X =
[[  58.907  183.968   78.666   13.023   -4.774]
 [  -0.764   18.360  -47.692   37.512   30.010]
 [ -72.569  175.239   45.778   32.707   14.510]
 [ 117.936   -4.597  100.164   73.974   76.882]
 [-189.146   -4.575   -7.069  -50.425   -0.689]
 [ -11.133  161.601   51.489   13.445   84.841]
 [ -37.941  -37.955  -73.229   90.038 -110.800]
 [ -20.767  185.239  -24.469   -7.042   29.044]
 [ -91.414   74.158   20.498  106.170   40.359]
 [-120.094 -216.196   49.084   39.616  212.899]]
Report the first entry on the diagonal from the top-right corner.
A: -4.774
The entry directly above -0.689 is 76.882
Report the largest entry in the last row.
A: 212.899
Report the entry directly above 73.974.
A: 32.707
Report the fourth-last entry, reading row by row.
A: -216.196
The second entry on the main diagonal -> 18.360
The fifth entry from the end, reading row by row: -120.094
Report the top-left entry.
A: 58.907
Report the entry directly below -11.133.
A: -37.941
The entry just left of the largest entry is 39.616
The entry just left of 20.498 is 74.158
Report the entry just left of 78.666.
A: 183.968
Report the entry just right of 183.968.
A: 78.666
Report the 3rd-last entry, reading row by row.
A: 49.084
Report the smallest entry in the last column.
A: -110.800
Report the entry directly below -72.569.
A: 117.936
The entry just right of 106.170 -> 40.359
Report the entry directly above 51.489.
A: -7.069
The entry directly above -7.042 is 90.038
Report the entry directly below 117.936.
A: -189.146
The entry directly above -37.955 -> 161.601
The third entry on the diagonal from the top-right corner: 45.778
Report the entry just left of 18.360.
A: -0.764
The entry just left of -24.469: 185.239
The entry just left of 100.164 is -4.597

m =
[[-15.4  43.2  31.0  21.3   9.5  18.4 -12.9 -10.6  12.9  12.5]
 [  5.9 -23.1 -22.1 -16.4   4.0 -12.0 -25.2 -23.0 -23.4  -1.2]
 [ 11.0 -31.3 -30.3 -15.6   4.2 -12.0 -17.5 -14.2 -14.8 -10.9]
 [  2.2  34.1  16.2  32.5  14.9  35.3 -20.1  20.2  24.0  -4.2]
 [  9.0 -16.6 -15.1  -5.3   2.9  -6.7  -6.4  -5.7   7.8 -23.8]
 [ -7.7  32.3  23.9  15.5   8.1  15.7 -25.1 -10.2   4.6   4.9]
 [  6.0  -8.8  -6.6  -4.4   2.2  -5.7 -12.6 -10.3   4.6 -20.3]
 [-19.5  47.9  33.2  25.7  10.3  19.4   1.8  -7.6  24.3  13.2]]
Rows and columns are numbered from 1.
Report the entry in the bottom-left corner.
Answer: -19.5
The entry directly above -16.6: 34.1
The entry at row 1, column 1: -15.4
The entry directly below 4.0: 4.2
The entry in row 1 and column 2 -> 43.2
Report the entry directly above 4.2.
Answer: 4.0
Report the entry directly below -15.1.
Answer: 23.9
The entry just right of 18.4 -> -12.9
The entry in row 2 and column 1: 5.9
Report the entry in row 1 and column 3.
Answer: 31.0
The entry in row 3 and column 1: 11.0
The entry directly below -6.4 is -25.1
Report the entry just right of 12.9.
Answer: 12.5
Report the entry in row 2 and column 2.
Answer: -23.1
The entry directly above -17.5 -> -25.2
The entry just left of -20.1: 35.3
Report the entry at row 3, column 3.
Answer: -30.3
Report the entry just left of 13.2.
Answer: 24.3
The entry at row 2, column 3 is -22.1
The bottom-right entry -> 13.2
The entry directly below 16.2: -15.1
Report the entry just right of the largest entry.
Answer: 33.2
Report the entry in row 3 and column 2.
Answer: -31.3
The entry just left of -10.9: -14.8
Report the entry directly below 9.0.
Answer: -7.7
The entry directly above the largest entry -> -8.8
Report the entry directly below -16.6.
Answer: 32.3
Report the entry directly above 32.5.
Answer: -15.6
The entry just right of 15.5: 8.1
Report the entry just right of -25.1.
Answer: -10.2
